grid =
[[ -1.328   5.211  -1.688  -1.482  -9.424  11.164   4.039   6.006   3.892
    7.666   3.382]
 [ -2.513   9.828  -5.445 -11.956 -14.927  20.073   0.743  12.277   8.556
    7.549   8.810]
 [ 15.903  12.348   1.332   0.131   5.161  13.948   9.179   4.553  12.086
   -5.561   0.314]
 [  8.178  -8.702   7.351  -5.547 -16.606   4.097   0.697   6.407  15.700
   -2.667  10.004]
 [-13.325   4.277  11.214  22.031  -5.264  -5.126   6.254   3.413   3.277
   15.746   2.104]]
The entry just right of the largest entry -> -5.264
The entry just right of the smallest entry: 4.097
The 3rd largest entry is 15.903
The entry just left of 15.746 -> 3.277
The entry just left of 12.086 -> 4.553
The entry just left of -5.445: 9.828
The entry just right of 7.351 -> -5.547
Find the entry just right of 4.039.
6.006
Find the second entry in reading order.
5.211
Find the 2nd largest entry.
20.073
Find the entry just right of -9.424.
11.164
Find the 2nd smallest entry.
-14.927
The entry just left of 15.700 is 6.407
Find the entry just right of -5.547.
-16.606
The entry just left of the centre entry is 5.161
The entry just right of 11.164 is 4.039
The entry just left of 11.164 -> -9.424
The entry just left of 9.179 is 13.948
Find the largest entry.
22.031
The entry just left of the largest entry: 11.214
The first entry in reading order is -1.328
Find the entry just left of 3.382.
7.666

m =
5315	7092	4537	5857	7010	5827	5195
2135	7780	4545	2962	6475	6577	8202
7761	7806	6022	3817	6766	5497	5995
6175	4948	7514	6230	4310	5613	6718
4807	7969	6146	3294	5751	6093	7358
5959	6514	6836	2975	4335	6743	7474
8812	3062	9554	9976	4662	5096	4119
8852	6718	6178	5377	6678	5765	4980
5069	2720	6333	7914	3832	6935	7170
3572	4560	6023	4732	4557	7189	8723
8297	5539	6671	7398	5504	5312	3903
Indices start at 1.
Read off the top entry of the column that holds the largest entry.
5857
The bottom-left entry: 8297
Read off the entry in the top-right corner.
5195
Read off the entry at row 1, column 1.
5315
Read off the entry directly below 5765.
6935
Read off the entry directly below the centre entry.
9976
Read off the median of all entries.
6022
Read off the entry just right of 4560.
6023
Read off the entry at row 1, column 2.
7092
Read off the entry directly below 4662.
6678
The entry at row 3, column 1 is 7761
The entry just left of 7358: 6093
The entry just left of 4310 is 6230
The entry just right of 6093: 7358
Read off the entry at row 2, column 1.
2135
The entry directly below the largest entry -> 5377
Read off the bottom-right entry.
3903
Read off the entry directly above 5497.
6577
Read off the entry directly below 7806.
4948
Read off the entry directly above the largest entry.
2975
Read off the entry directly above 7358.
6718
The entry just left of 6230: 7514
The entry just right of the smallest entry -> 7780
Read off the entry just right of 7969.
6146
Read off the entry directly below 4557.
5504
Read off the entry just right of 4545.
2962
The entry at row 3, column 2 -> 7806

Read these off the table that follows.
1) The largest entry in the first row?
2) The entry just left of -25.37?
3) The entry directly below 14.34?
4) The entry just left of -21.14?
5) The 2nd entry on the main diagonal?
6) The 5th entry in reading order?
7) The entry just right of -21.43?
8) The entry just right of 23.27?
[[ 22.25  16.38 -13.41 -21.64  19.38  -2.42 -10.68  15.96  17.62]
 [  6.02   6.27   4.43  -6.27   8.99  23.27  -2.79   6.66  12.79]
 [-14.04  16.76 -13.80 -16.39 -27.03   0.62   6.02  14.57 -21.35]
 [ 15.45  19.23  25.99  26.79   0.56  -9.94   6.00   6.48   3.57]
 [-17.57  -8.51  19.89 -21.77  17.31  -7.33  13.42  14.34  23.16]
 [-21.43  20.51  19.09  -5.35 -21.14  26.20   1.18  18.02  10.90]
 [-27.41  -7.25  15.75 -25.37 -27.50  24.17 -12.44  24.78  14.07]]
1) 22.25
2) 15.75
3) 18.02
4) -5.35
5) 6.27
6) 19.38
7) 20.51
8) -2.79
